Below is a small trained network, with its code and all its weights. Each question gives an input and a class and asks what happens when units are switched off, that is, made to give their printed mean instead of their output.

import numpy as np


def w(rows, s, z=0):
    codes = np.array(rows[::2]) - 128.0
    scale = np.full(codes.shape[1], s)
    scale[-1] = z or s
    return codes * scale


def f(y):
    return np.maximum(y, 0)


def log_softmax(a):
    a = a - a.max(-1, keepdims=True)
    return a - np.log(np.exp(a).sum(-1, keepdims=True))


def net(x, mask):
    res = np.array(x, float).reshape(1, 6) / 4 @ E
    y = f(res @ A[0][:, :-1].T + A[0][:, -1])
    res = res + np.where(mask, y, B[0][:, -1]) @ B[0][:, :-1]
    return log_softmax(res[-1] @ U[:, :-1].T + U[:, -1])


A, B = {}, {}
E = w([
[10,98,180,34,64,201,251],'x0',
[151,112,135,98,154,130,136],'x1',
[89,254,109,8,157,61,118],'x2',
[220,127,116,106,34,8,218],'x3',
[167,101,93,34,46,189,13],'x4',
[61,72,203,112,129,16,41],'x5',
],0.0062)
A[0] = w([
[80,80,244,97,130,22,64,198],'N1',
[44,130,141,113,132,183,140,185],'N2',
[134,95,105,82,75,154,87,141],'N3',
[89,154,165,174,182,110,218,91],'N4',
[170,104,133,86,101,154,94,96],'N5',
[163,20,171,168,122,187,174,76],'N6',
[137,131,186,96,53,124,193,112],'N7',
[178,113,113,102,169,157,154,214],'N8',
[129,68,131,199,103,143,124,185],'N9',
[57,102,190,99,31,174,195,185],'N10',
[65,123,146,165,205,220,77,173],'N11',
[184,128,108,135,77,63,164,95],'N12',
[123,119,120,67,31,179,88,119],'N13',
[153,132,69,95,86,143,72,119],'N14',
[76,163,157,111,217,191,69,128],'N15',
[166,124,98,114,59,60,172,120],'N16',
[105,240,96,48,164,80,106,131],'N17',
[161,198,48,138,118,189,180,126],'N18',
[216,168,70,231,138,71,43,3],'N19',
[154,2,108,187,129,117,102,119],'N20',
[164,55,158,197,84,184,119,41],'N21',
],0.0081,0.0024)
B[0] = w([
[147,138,194,150,80,254,78,244],'N1',
[190,110,79,106,154,81,60,193],'N2',
[114,116,187,187,172,97,181,186],'N3',
[77,86,168,207,177,101,177,199],'N4',
[89,99,169,209,175,85,178,168],'N5',
[92,201,119,71,116,99,176,203],'N6',
[150,76,66,94,169,123,54,201],'N7',
[164,165,199,146,127,143,64,172],'N8',
[157,172,136,86,81,98,150,200],'N9',
[137,161,102,70,223,126,46,240],'N10',
[194,89,66,138,84,95,141,224],'N11',
[137,57,83,138,120,160,96,210],'N12',
[93,99,189,175,186,70,186,207],'N13',
[63,117,163,191,170,71,201,180],'N14',
[186,70,82,118,75,113,181,209],'N15',
[164,82,71,167,85,147,89,218],'N16',
[120,170,136,103,47,100,223,228],'N17',
[118,140,195,168,100,230,69,208],'N18',
[49,148,79,71,213,120,48,255],'N19',
[103,201,139,83,81,117,152,215],'N20',
[98,175,122,99,88,92,169,198],'N21',
],0.0071,0.0081)
U = w([
[110,138,78,69,215,102,79,92],'0',
[121,205,126,74,54,73,192,88],'1',
[92,75,169,223,186,67,181,85],'2',
[200,35,43,132,79,114,122,78],'3',
[134,150,188,155,102,245,91,122],'4',
[171,132,132,129,141,102,122,253],'5',
],0.013,0.006)

Each question gives the input, the list of numbers given to net, and the class t.
The units are the neurons (one row each of A and B). Each row of codes is followed by its name. A weight is (code - 128) times the scale printed after its matrix; where a second scale follows, it is the last column's (A, B and U).
mask holds one flag per neuron, in row order. A switched-off neuron (its flag False) gives its mean, the last column of its row in B, instead of its output. The means were averaged over made-up inputs and are rounded, as every weight is.
A unit's drop is (log p(t) with every unit on - log p(t) with that unit switched off) / (log p(t) with every unit on - log p(t) with every unit switched off).
The circuit of an input: a set's keep is (log p(t) with only the set's units on - log p(t) with every unit switched off) / (log p(t) with every unit on - log p(t) with every unit switched off). Starting from the 12 units with the biggest drops (on a tie, the unit counted first), units are removed one at a time, each time the one whose removal leaves the highest keep (on an exact tie, the one counted first), for as long as the keep stays at least 0.8.
units of the circuit, in order: the units of the circuit, biggest drop first
unit that matters most: the unit with the biggest drop
top k neurons: the k neurons with the biggest drops, biggest first
drop of u: that unit's drop, to one decimal
input [-7,7,8,0,-3,-2], class 1: unit that matters most => N17
input [3,-4,-6,-1,0,8], class 4: top 2 neurons => (N1; N17)
input [7,7,5,2,-4,6], class 0: top 4 neurons => (N10; N7; N18; N2)
input [-4,2,6,7,5,-1], class 3: top 3 neurons => (N16; N12; N20)
input [4,5,-3,-6,6,3], class 2: units of the circuit, in order => (N13; N3)
input [6,8,4,-8,4,-5], class 3: units of the circuit, in order => (N15; N11)
input [7,-2,-3,-8,-5,-3], class 3: top 2 neurons => (N11; N15)
input [3,3,-7,-6,-4,7], class 1: units of the circuit, in order => (N6; N20; N9)
input [4,-7,-3,6,5,-6], class 5: units of the circuit, in order => (N10; N13)
input [8,0,0,-8,8,2], class 0: top 3 neurons => (N10; N2; N4)
input [7,1,-8,8,4,-1], class 1: top 3 neurons => (N6; N21; N19)
input [5,5,-2,0,-1,-5], class 0: units of the circuit, in order => (N1; N10)
input [-5,-2,-3,-7,-3,2], class 3: top 3 neurons => (N11; N15; N10)
input [1,3,-8,-8,7,-8], class 1: top 2 neurons => (N6; N21)
input [1,2,5,6,-3,-8], class 4: unit that matters most => N18
input [7,-8,0,-1,8,4], class 2: top 3 neurons => (N13; N3; N19)
input [8,-5,-8,3,5,3], class 0: top 3 neurons => (N10; N7; N17)
input [7,6,3,4,-7,3], class 0: top 2 neurons => (N10; N7)
input [-6,-6,7,-7,-8,0], class 2: top 2 neurons => (N4; N10)
input [-4,-6,1,4,-1,-8], class 4: units of the circuit, in order => (N18)
input [7,-6,-6,5,3,8], class 4: top 3 neurons => (N1; N19; N11)
input [-8,7,-8,5,1,-1], class 0: drop of N12 => 0.1
input [4,3,-5,4,-1,7], class 4: drop of N1 => 1.0
input [-8,5,7,7,-2,-6], class 0: drop of N12 => 0.2
